Each row, then roughly how far along a hidden order it lies, from 0 to 20
(in the rows, 100 means zero)
[115  99 126 106 100 140 143 108 100 105 116 104 120  96 101 109 107 103
 122 138 112 117  94 110 120 101 149 104 100  98 123 126 110 111 103 111
 105 106 109 104  99 103 106 110 153 108 108 127] | 9
[127 105 152  99  98 174 109 100  99 115 109 117 109 124 105 107 135 127
 115 124 140 157 108 121 102 104 130 113  97 105 121 124 121 115 111 133
 112  94 106 113 115 123  90 107 172 121 110 136] | 9
[106  96 101 102  96 104 106  98  92 100 117 106 119 102 101 112 107 111
 111 127 113 143  96 112  93 102 117 101  93  88 116 115 111 108 104 114
 100  98 104 104 103 107  86 107 117 112 108 103] | 11
[ 99  93 106 104  96 116 106 101  90  99 120 109 113 102  97 114 117 110
 110 127 118 140  95 113  92 101 115 105  91  92 125 122 104 113 102 106
 100  98 100 107 101 102  88 105 130 108 109 112] | 10
[110  95 112 101  96 109 102  97  95 104 109 103 114 105 105 107 107 110
 107 120 110 120  97 113  91 100 119 101  98  93 107 108 116 105 104 117
  98 101 106 102 102 109  94 107 123 105 104 107] | 4
[107  93 125 107  98 126 134 107  96 102 120 104 126  93 102 114 106 104
 118 142 109 118  89 114 110 100 146 103  97  93 127 130 114 112 101 111
  99 108 110 103  95 103 103 112 141 107 108 122] | 7
[115  94  75 101  91 121 112  94  85 100 123 110 102 110  95 117 119 117
 112 129 129 163 101 113  84 102 127 106  88  84 119 104  99 115 108 116
 102  89  97 109 111 104  74 102 153 117 107 111] | 11
[110  97 116 104  98 117 121 103  96 101 118 104 118  98  99 111 107 106
 117 134 111 131  94 110 107 101 129 102  97  93 117 125 107 107 102 111
 102 103 106 104 100 102  97 109 130 110 109 112] | 13
[103 100 105 103  99 124 117 103  92 100 123 109 113 100  96 113 118 110
 115 122 120 154  98 107 104 103 118 106  90  92 124 124 102 115 103 108
 107  96 101 107 104 104  88 104 124 113 113 111] | 16
[109  97 104 103  97 118 117 101  91  99 121 107 114 101  97 114 110 109
 116 133 116 150  96 110 100 102 123 103  93  89 120 122 103 110 103 112
 103  98 102 106 104 102  88 107 137 113 110 114] | 14
[ 97  95  78 103  98  97 112 100  91  98 118 104 111  97  98 112 106 106
 108 118 113 129  96 106  96 101 117 102  92  90 119 106 103 111 102 102
 100  97 100 104 100 100  89 101 119 106 107 105] | 8
[119 105 120  97  97 144  96  96  97 108 105 113  97 121 101 104 126 121
 106 105 129 147 109 111  93 103 107 110  96 102 110 106 106 110 109 122
 109  90  99 110 114 114  86 100 140 115 106 116] | 10
[101  98 107 103  99 129 113 103  96 101 113 108 104 103  98 108 115 107
 108 112 112 123  99 107 101 101 116 106  94  99 120 114 103 112 102 104
 103  98  99 106 102 101  95 101 125 105 105 117] | 8
[103 103 132 100 103 115 104 103 106 106  97 102 109 102 105  99 103 103
 104 104 102  96 100 105 109 101 107 101 104 105 105 110 113 102 101 108
 103 104 107 102  99 108 108 104 113 103 104 107] | 7
[116  94 108 102  94 136 114  98  90 105 118 111 109 110 100 114 122 118
 113 133 127 149  99 118  91 102 132 108  93  91 123 117 110 113 107 121
 102  96 102 109 108 109  85 107 156 113 108 122] | 7
[112  95 131 104  96 137 121 104  96 102 116 107 112 102  98 110 116 108
 115 135 114 125  95 113 103 100 129 105  97  98 119 129 103 108 103 110
 102 103 103 106 101 101  98 108 147 109 109 122] | 11
[107 100 131 102  99 129 102 102  99 104 108 108 108 106 101 105 115 111
 108 116 111 127  99 111 102 102 108 105  97 101 115 124 106 108 102 110
 105 100 103 106 103 106  97 105 122 109 107 114] | 12
[106  97 154 103  99 142 102 102  98 109 110 112 116 110 105 108 123 116
 105 123 121 123  97 120  98 101 118 108  98 104 126 130 118 112 103 118
 102 103 107 107 102 113 101 108 132 106 107 122] | 5
[128  98 112 103  96 142 147 104  98 106 116 102 119 101 103 111 106 107
 124 144 118 124  96 113 115 101 161 104 101  93 116 113 115 109 107 122
 104 103 110 103 103 106 100 111 171 113 106 129] | 7
[109 101 107 102  99 137 116 101  94 108 117 111 114 112 104 109 119 119
 110 118 131 141 102 116 101 103 128 109  93  97 126 111 119 119 107 120
 106  95 106 108 107 114  90 103 142 110 110 122] | 5
[114  93  81  99  90 105  97  91  86  99 116 107  99 112  96 113 116 117
 107 125 121 162 102 113  78 102 112 103  90  84 105 100  97 105 107 116
 100  90  97 106 111 105  73 103 140 115 105 102] | 11
[119  98  87  98  94 105 105  93  94 103 106 102 101 110 100 106 107 113
 106 118 114 134 103 107  88 101 120 102  97  91  98  93 104 102 107 117
 101  93 101 103 109 107  84 103 135 112 101 103] | 7
[125 110 200 107 106 200 148 117 104 113 128 119 140 106 104 114 133 117
 139 155 139 166  97 124 140 107 153 114  97 108 147 179 125 124 106 127
 122 107 116 115 103 120 107 119 177 125 125 150] | 20
[119  99 162 104 100 172 121 103  98 121 120 118 139 115 119 115 130 132
 116 145 142 144  97 137 101 104 155 112  97 101 142 134 155 126 109 147
 106 103 120 110 105 133  97 116 171 113 115 141] | 0
[ 99  87 114 107  94 128 113 102  88 100 124 111 116 101  96 118 122 111
 111 139 120 135  92 118  90 100 127 107  90  91 134 129 103 116 102 106
  96 101 100 108  99 100  90 106 143 106 107 122] | 7
